Here is a tiny trained network, its code and every weight. The questions are about switching its units off for an input and a target symbol, where a switched-off unit gives its printed mean instead of its output.

import numpy as np


def w(rows, s, z=0):
    codes = np.array(rows[::2]) - 128.0
    scale = np.full(codes.shape[1], s)
    scale[-1] = z or s
    return codes * scale


def norm(h):
    return h / np.sqrt((h * h).mean(-1, keepdims=True) + 1e-5)


def f(y):
    return y / 2 * (1 + np.tanh(0.7978845608 * (y + 0.044715 * y**3)))


def softmax(a):
    e = np.exp(a - a.max(-1, keepdims=True))
    return e / e.sum(-1, keepdims=True)


def log_softmax(a):
    a = a - a.max(-1, keepdims=True)
    return a - np.log(np.exp(a).sum(-1, keepdims=True))


def net(x, mask):
    ids = ['αβζηθλμξπστψω'.index(c) for c in x.split()]
    T = len(ids)
    res = E[ids] + P[:T]
    u = 0
    for l in range(2):
        q, k, v = (norm(res) @ M[l].T for M in (Q, K, V))
        z = softmax(np.where(np.tri(T) > 0, q @ k.T / 3**0.5, -1e9)) @ v
        res = res + np.where(mask[u], z, O[l][:, -1]) @ O[l][:, :-1]
        u += 1
        y = f(norm(res) @ A[l][:, :-1].T + A[l][:, -1])
        res = res + np.where(mask[u : u + 8], y, B[l][:, -1]) @ B[l][:, :-1]
        u += 8
    return log_softmax(norm(res)[-1] @ U[:, :-1].T + U[:, -1])


Q, K, V, O, A, B = {}, {}, {}, {}, {}, {}
E = w([
[148,68,96,74,137,92,189,174,114,102,231],'α',
[63,68,182,123,109,131,124,95,60,136,127],'β',
[101,163,153,87,139,87,179,122,114,148,103],'ζ',
[99,161,103,106,110,120,48,98,156,160,73],'η',
[134,49,75,126,198,118,108,215,156,130,169],'θ',
[117,139,126,110,173,45,99,249,192,193,120],'λ',
[92,166,136,81,104,92,72,87,135,77,100],'μ',
[128,45,139,124,179,117,65,150,143,87,138],'ξ',
[104,124,84,95,181,88,195,185,110,153,38],'π',
[115,160,108,164,34,123,191,59,106,159,102],'σ',
[148,41,133,188,177,122,163,147,212,135,118],'τ',
[124,157,29,106,200,157,167,133,150,133,84],'ψ',
[82,140,148,153,123,162,112,193,104,111,152],'ω',
],0.017)
P = w([
[24,201,131,49,18,69,144,127,132,203,129],'0',
[131,128,123,175,120,111,50,95,117,144,158],'1',
[202,108,169,58,124,179,185,162,88,127,181],'2',
[63,150,140,86,141,74,169,136,117,43,107],'3',
[176,127,137,232,163,113,68,115,113,105,145],'4',
[255,175,200,111,144,166,140,148,86,81,75],'5',
[100,164,162,144,135,92,188,155,79,61,38],'6',
],0.011)
Q[0] = w([
[218,160,118,127,109,254,87,98,109,223,174],'L0H0',
[80,137,81,130,166,54,156,147,68,97,69],'L0H0',
[151,138,163,153,132,121,109,126,121,148,149],'L0H0',
],0.0094)
K[0] = w([
[67,114,120,36,120,95,123,84,143,180,139],'L0H0',
[147,176,120,241,161,149,173,127,66,91,59],'L0H0',
[117,133,142,128,145,2,77,85,144,121,148],'L0H0',
],0.0085)
V[0] = w([
[101,148,217,92,152,174,70,189,145,80,158],'L0H0',
[62,57,169,122,213,195,192,112,253,135,29],'L0H0',
[44,153,179,171,134,203,189,255,90,195,26],'L0H0',
],0.0032)
O[0] = w([
[115,136,128,112,171,163,75,250,83,149,136,97],'L0H0',
[204,75,76,100,90,87,37,123,73,91,56,148],'L0H0',
[125,97,134,166,194,105,182,138,80,82,146,255],'L0H0',
],0.012,0.0021)
A[0] = w([
[106,158,205,39,97,174,159,181,50,77,122,170],'L0N0',
[120,98,70,105,164,81,104,144,125,163,87,130],'L0N1',
[154,131,255,143,121,190,62,125,118,80,166,252],'L0N2',
[149,170,161,68,127,119,99,122,100,152,107,177],'L0N3',
[44,144,145,156,128,91,111,177,143,96,141,136],'L0N4',
[91,72,80,61,78,113,150,169,166,36,108,88],'L0N5',
[140,130,90,193,125,162,61,131,123,158,176,70],'L0N6',
[167,143,36,193,102,148,173,65,57,127,149,129],'L0N7',
],0.0083,0.0024)
B[0] = w([
[165,104,96,126,168,159,68,232,212,105,169,253],'L0N0',
[121,135,231,113,148,163,120,117,114,160,170,206],'L0N1',
[127,111,97,5,110,145,223,76,133,190,87,213],'L0N2',
[192,19,112,93,140,182,107,131,163,132,129,168],'L0N3',
[108,138,5,167,83,157,209,101,150,77,88,197],'L0N4',
[87,173,235,180,91,135,113,148,85,215,111,203],'L0N5',
[111,98,139,235,73,128,111,142,43,1,205,142],'L0N6',
[46,116,174,94,149,205,92,145,183,191,121,180],'L0N7',
],0.0075,0.0065)
Q[1] = w([
[157,58,57,135,143,167,116,164,122,112,149],'L1H0',
[163,93,50,87,189,115,144,59,132,148,171],'L1H0',
[212,239,1,98,125,175,63,80,162,231,251],'L1H0',
],0.0067)
K[1] = w([
[191,2,146,97,105,103,63,185,106,113,218],'L1H0',
[168,46,154,133,52,98,146,53,66,94,151],'L1H0',
[81,130,154,17,93,12,100,151,168,181,253],'L1H0',
],0.0058)
V[1] = w([
[120,134,102,145,26,63,131,129,109,163,96],'L1H0',
[86,105,184,124,3,36,212,182,167,137,72],'L1H0',
[123,140,100,98,129,29,97,177,33,123,101],'L1H0',
],0.0055)
O[1] = w([
[132,2,72,163,189,109,209,156,136,65,51,88],'L1H0',
[227,176,175,153,54,149,91,143,114,99,157,252],'L1H0',
[87,42,83,62,49,127,181,107,122,133,192,143],'L1H0',
],0.0088,0.0034)
A[1] = w([
[84,72,131,58,164,184,48,99,125,96,185,216],'L1N0',
[115,163,135,55,109,61,136,146,174,147,148,10],'L1N1',
[237,109,189,57,135,182,143,171,144,212,99,191],'L1N2',
[191,123,172,112,147,153,126,189,140,194,183,163],'L1N3',
[145,128,167,24,108,216,177,101,120,93,124,68],'L1N4',
[132,152,54,97,63,134,154,136,125,117,203,5],'L1N5',
[39,173,121,65,72,128,143,129,99,198,91,136],'L1N6',
[180,67,135,118,183,255,65,167,232,241,130,151],'L1N7',
],0.0077,0.0025)
B[1] = w([
[157,169,120,138,137,120,177,178,149,220,80,186],'L1N0',
[128,98,124,174,198,104,169,126,47,215,109,145],'L1N1',
[145,97,143,104,170,197,53,119,125,142,72,255],'L1N2',
[117,164,138,37,98,119,84,58,182,95,44,214],'L1N3',
[112,154,171,44,147,34,112,165,79,53,23,189],'L1N4',
[124,141,61,145,125,155,111,34,97,156,136,146],'L1N5',
[136,77,169,188,222,88,104,113,125,81,203,179],'L1N6',
[114,78,157,2,105,136,177,120,164,60,132,242],'L1N7',
],0.009)
U = w([
[122,180,99,76,104,136,126,56,114,186,175,210],'α',
[110,89,140,81,95,39,168,161,30,81,143,76],'β',
[153,190,182,136,97,115,240,105,170,100,111,86],'ζ',
[254,135,159,164,89,186,29,154,88,149,92,252],'η',
[116,116,91,158,182,235,135,236,153,101,184,171],'θ',
[120,153,99,116,87,53,74,191,202,86,121,23],'λ',
[217,174,67,54,132,118,115,87,95,78,78,205],'μ',
[113,110,105,115,104,121,163,187,158,227,92,118],'ξ',
[105,161,156,128,251,135,78,68,110,164,148,86],'π',
[69,93,180,130,85,223,110,115,158,147,179,130],'σ',
[167,36,109,133,147,98,145,110,205,74,169,113],'τ',
[121,102,156,19,114,213,126,130,182,120,111,116],'ψ',
[108,76,76,111,68,216,162,129,71,79,142,177],'ω',
],0.0076,0.0023)

Each question gives the input, a string of symbols that net reads in full, and the target symbol t.
The units are the heads (3 rows each of Q, K, V and O) and the neurons (one row each of A and B). Each row of codes is followed by its name. A weight is (code - 128) times the scale printed after its matrix; where a second scale follows, it is the last column's (O, A, B and U).
mask holds one flag per unit, layer by layer, with each layer's heads first. A switched-off unit (its flag False) gives its mean, the last column of its rows in O or B, instead of its output. The means were averaged over made-up inputs and are rounded, as every weight is.
A unit's drop is (log p(t) with every unit on - log p(t) with that unit switched off) / (log p(t) with every unit on - log p(t) with every unit switched off).
The circuit of an input: a set's keep is (log p(t) with only the set's units on - log p(t) with every unit switched off) / (log p(t) with every unit on - log p(t) with every unit switched off). Starting from the 12 units with the biggest drops (on a tie, the unit counted first), units are removed one at a time, each time the one whose removal leaves the highest keep (on an exact tie, the one counted first), for as long as the keep stays at least 0.8.
circuit, biggest first: the units of the circuit, biggest drop first
unit that matters most: the unit with the biggest drop
top k neurons: the k neurons with the biggest drops, biggest first
top k neurons in layer l: the k neurons of layer l with the biggest drops, biggest first
input ξ ψ π μ σ, target σ: circuit, biggest first => (L0N7; L0N6; L1N4)
input θ μ π σ θ τ α, target η: circuit, biggest first => (L0H0; L0N5; L1N7)
input τ ξ α π η, target η: circuit, biggest first => (L0N6; L1N7; L1N3)
input τ ξ σ β, target ζ: top 2 neurons => (L1N2; L0N7)
input θ α λ μ, target λ: top 4 neurons => (L1N2; L0N4; L0N0; L1N7)
input ψ ζ α π β λ μ, target λ: circuit, biggest first => (L0N0; L1N2; L1N7)
input λ β β ζ σ λ ψ, target π: top 3 neurons in layer 0 => (L0N7; L0N0; L0N4)
input τ α σ μ τ ξ σ, target η: top 4 neurons in layer 0 => (L0N7; L0N4; L0N2; L0N6)
input ψ ξ ω μ, target θ: circuit, biggest first => (L0H0; L0N0; L0N4; L1N3)
input λ ξ π σ α π β, target β: top neuron => (L1N2)
input μ τ η π, target η: circuit, biggest first => (L0H0; L1N7; L0N5; L0N2)
input ξ λ α λ, target ξ: top 2 neurons => (L1N1; L0N4)
input ω σ ω ξ, target θ: circuit, biggest first => (L0H0; L0N4; L1N3)
input π β λ τ ψ π η, target π: circuit, biggest first => (L1H0; L1N6)
input ξ π θ μ, target β: unit that matters most => L0N5
input α σ π μ ω, target ω: circuit, biggest first => (L0N6; L0N2; L0N4)
input π λ μ σ, target ζ: circuit, biggest first => (L0H0; L1N2; L1N7)
input λ λ λ π ξ, target ξ: top 2 neurons in layer 0 => (L0N2; L0N6)
input π λ η ψ ω τ ζ, target θ: top 2 neurons in layer 1 => (L1N4; L1N7)
input η α μ ξ λ, target λ: unit that matters most => L0N6
input τ π π π τ π ξ, target η: circuit, biggest first => (L1N7; L0H0; L0N5)
input π ψ ζ ω β, target β: top 2 neurons in layer 0 => (L0N2; L0N7)
input α μ π σ π α α, target β: top 2 neurons in layer 1 => (L1N2; L1N7)
input θ λ α λ ζ, target ζ: top 2 neurons in layer 0 => (L0N0; L0N1)
input ψ ψ α π β τ μ, target η: top 2 neurons => (L0N7; L1N7)
input ξ μ σ ξ π, target π: top 2 neurons in layer 1 => (L1N7; L1N4)
input ξ λ θ μ π θ μ, target β: unit that matters most => L1H0
